M =
[[125 121 139 126 131 136 139 132]
 [126 143 122 130 128 122 123 131]
 [126 135 136 130 133 129 132 125]
 [136 122 118 131 122 117 111 110]
 [121 138 135 130 123 119 133 133]
 [131 126 113 122 131 139 127 147]
 [133 108 109 121 115 130 123 146]
 [130 120 125 128 122 123 124 124]
 [123 136 131 129 125 123 132 135]
 [131 121 119 125 126 130 124 133]
 [129 142 117 131 125 118 117 127]
 [134 132 126 128 151 148 128 119]
 [129 132 130 134 125 115 119 110]]
Rows and columns are counted from 1.
(1, 1) => 125
(8, 2) => 120
(5, 5) => 123
(13, 2) => 132
(9, 2) => 136
(1, 4) => 126
(6, 6) => 139
(3, 3) => 136
(9, 4) => 129
(10, 8) => 133
(9, 8) => 135
(13, 1) => 129
(9, 1) => 123
(12, 5) => 151
(12, 4) => 128
(5, 2) => 138
(4, 6) => 117
(4, 2) => 122
(13, 4) => 134
(8, 3) => 125
(11, 7) => 117
(6, 5) => 131
(2, 8) => 131
(12, 2) => 132
(8, 7) => 124
(3, 2) => 135
(4, 4) => 131
(13, 5) => 125
(2, 3) => 122
(2, 4) => 130
(3, 6) => 129

m =
array([[109, 149, 123, 126, 121, 120, 139, 127, 143, 133],
       [123, 146, 132, 107, 122, 126, 122, 115, 116, 118],
       [142, 127, 134, 115, 113, 125, 105, 130, 140, 120],
       [146, 129, 115, 116, 133, 132, 141, 130, 126, 130],
       [113, 125, 133, 125, 129, 127, 131, 138, 141, 121],
       [136, 144, 125, 118, 131, 125, 133, 127, 138, 138],
       [122, 120, 115, 142, 125, 114, 136, 114, 124, 116],
       [119, 119, 136, 123, 119, 125, 115, 120, 137, 136],
       [123, 114, 129, 102, 144, 127, 135, 116, 122, 143],
       [124, 136, 139, 151, 141, 143, 121, 122, 127, 133],
       [138, 125, 125, 127, 141, 139, 121, 128, 144, 110],
       [117, 115, 128, 124, 126, 123, 136, 129, 136, 130]])
Rows and columns are counted from 1.
(1, 1): 109
(11, 8): 128
(4, 4): 116
(9, 7): 135
(6, 6): 125
(3, 7): 105
(8, 5): 119
(6, 7): 133
(3, 5): 113
(10, 1): 124
(7, 9): 124
(5, 8): 138
(9, 4): 102
(10, 6): 143
(8, 2): 119
(9, 8): 116
(12, 2): 115
(2, 9): 116
(1, 3): 123
(1, 10): 133
(7, 10): 116
(4, 1): 146
(11, 2): 125
(9, 10): 143
(12, 5): 126
(7, 6): 114
(11, 5): 141
(8, 8): 120
(9, 3): 129
(6, 8): 127
(1, 2): 149
(1, 7): 139
(7, 7): 136
(4, 3): 115
(8, 4): 123

x =
[[138 150 113 149]
 [116 115 128 112]
 [118 133 141 136]
 [125 137 155 130]
 [139 108 132 132]
 [147 126 139 154]
 [118 114 119 152]
 [112 137 141 127]]
Rows and columns are counted from 1.
row 1 col 1	138
row 8 col 4	127
row 4 col 4	130
row 5 col 1	139
row 2 col 3	128
row 7 col 2	114
row 2 col 2	115
row 8 col 2	137
row 6 col 1	147
row 4 col 2	137
row 5 col 4	132
row 3 col 3	141

X =
[[136 114 135 116 122 139 117 144]
 [135 135 127 118 132 127 106 131]
 [135 141 121 121 132 126 113 130]
 [136 142 118 126 134 123 116 125]
 [132 145 118 129 134 122 117 124]
 [130 145 118 131 132 120 122 124]
 [127 142 120 135 132 124 124 119]
 [129 140 124 134 130 126 128 121]
 [126 138 125 136 129 126 132 120]
 [123 133 129 138 127 129 134 120]
 [122 131 135 138 126 128 136 121]
 [121 125 139 138 124 132 140 122]
 [124 118 146 135 122 137 142 123]]
Indices start at 1.
(1, 1)	136
(7, 7)	124
(1, 3)	135
(11, 2)	131
(3, 8)	130
(1, 4)	116
(6, 3)	118
(5, 4)	129
(9, 3)	125
(13, 6)	137
(6, 5)	132
(3, 2)	141
(13, 8)	123
(8, 1)	129
(8, 5)	130
(8, 6)	126
(9, 6)	126
(13, 5)	122
(8, 7)	128
(2, 1)	135
(10, 6)	129
(7, 5)	132
(9, 7)	132
(4, 2)	142
(11, 6)	128
(7, 8)	119
(10, 2)	133
(10, 5)	127
(3, 4)	121
(5, 7)	117
(5, 5)	134
(12, 3)	139
(6, 8)	124

a =
[[115 150 113 115 133 129 108 125 114 140 131]
 [129 126 130 115 110 140 143 116 120 139 151]
 [110 114 127 116 134 146 116 127 126 114 123]
 [120 144 124 107 121 135 136 127 144 111 123]
 [153 131 131 141 127 117 131 128 121 127 123]]
Rows and columns are counted from 1.
(1, 1) = 115
(3, 8) = 127
(1, 4) = 115
(5, 9) = 121
(4, 11) = 123
(1, 2) = 150
(1, 5) = 133
(4, 9) = 144
(1, 11) = 131
(1, 9) = 114
(1, 10) = 140
(2, 7) = 143
(3, 9) = 126
(2, 10) = 139
(4, 4) = 107
(5, 10) = 127
(4, 6) = 135
(3, 7) = 116
(4, 10) = 111

grid =
121  121  125  147  118  137  126  143
120  122  128  105  128  124  143  125
115  138  135  144  121  133  116  138
124  112  117  126  136  121  146  120
118  112  116  136  133  122  144  121
Rows and columns are counted from 1.
(1, 1)	121
(1, 8)	143
(2, 1)	120
(3, 1)	115
(4, 5)	136
(1, 2)	121
(5, 2)	112
(4, 7)	146
(4, 6)	121
(4, 8)	120
(2, 4)	105
(3, 4)	144
(2, 6)	124

A =
[[125 137 114 152 142 143]
 [142 145 114 124 106 109]
 [132 142 149 146 146 126]
 [124 108 149 143 109 112]
 [121 115 145 152 119 138]
 [124 142 128 144 142 104]
 [110 122 107 123 151 107]]
Indices start at 1.
row 1 col 1 -> 125
row 4 col 1 -> 124
row 3 col 5 -> 146
row 1 col 5 -> 142
row 1 col 3 -> 114
row 6 col 1 -> 124
row 2 col 2 -> 145
row 3 col 6 -> 126
row 1 col 4 -> 152
row 1 col 6 -> 143
row 2 col 1 -> 142
row 3 col 2 -> 142

data =
[[117 132 125 127 113 117 130 121 139 135 133 128 131]
 [130 130 128 127 120 121 132 123 134 131 128 124 127]
 [132 121 133 126 123 123 123 123 139 123 137 126 124]
 [130 127 113 132 121 121 114 125 120 123 118 136 133]
 [131 129 131 120 130 111 126 116 127 126 121 127 120]
 [120 128 126 125 139 125 135 128 136 127 121 132 114]
 [132 122 133 125 122 123 123 124 138 123 136 125 125]
 [142 146 129 120 130 106 126 113 135 127 112 132 116]
 [131 123 133 123 121 123 124 125 137 123 136 124 126]
 [137 114 135 141 129 123 120 115 153 126 142 134 119]
 [130 128 131 120 130 111 126 117 126 126 121 127 120]]
Indices start at 1.
(1, 1) => 117
(8, 7) => 126
(9, 9) => 137
(9, 1) => 131
(1, 9) => 139
(1, 2) => 132
(3, 6) => 123
(2, 10) => 131
(3, 8) => 123
(6, 13) => 114
(3, 4) => 126
(2, 3) => 128
(11, 3) => 131
(8, 9) => 135
(6, 1) => 120
(2, 2) => 130
(9, 4) => 123
(3, 3) => 133
(8, 3) => 129
(2, 9) => 134
(8, 10) => 127
(7, 9) => 138
(7, 8) => 124
(11, 13) => 120
(1, 13) => 131
(3, 2) => 121
(7, 4) => 125
(9, 10) => 123
(4, 1) => 130
(9, 2) => 123
(4, 3) => 113
(3, 13) => 124
(5, 4) => 120
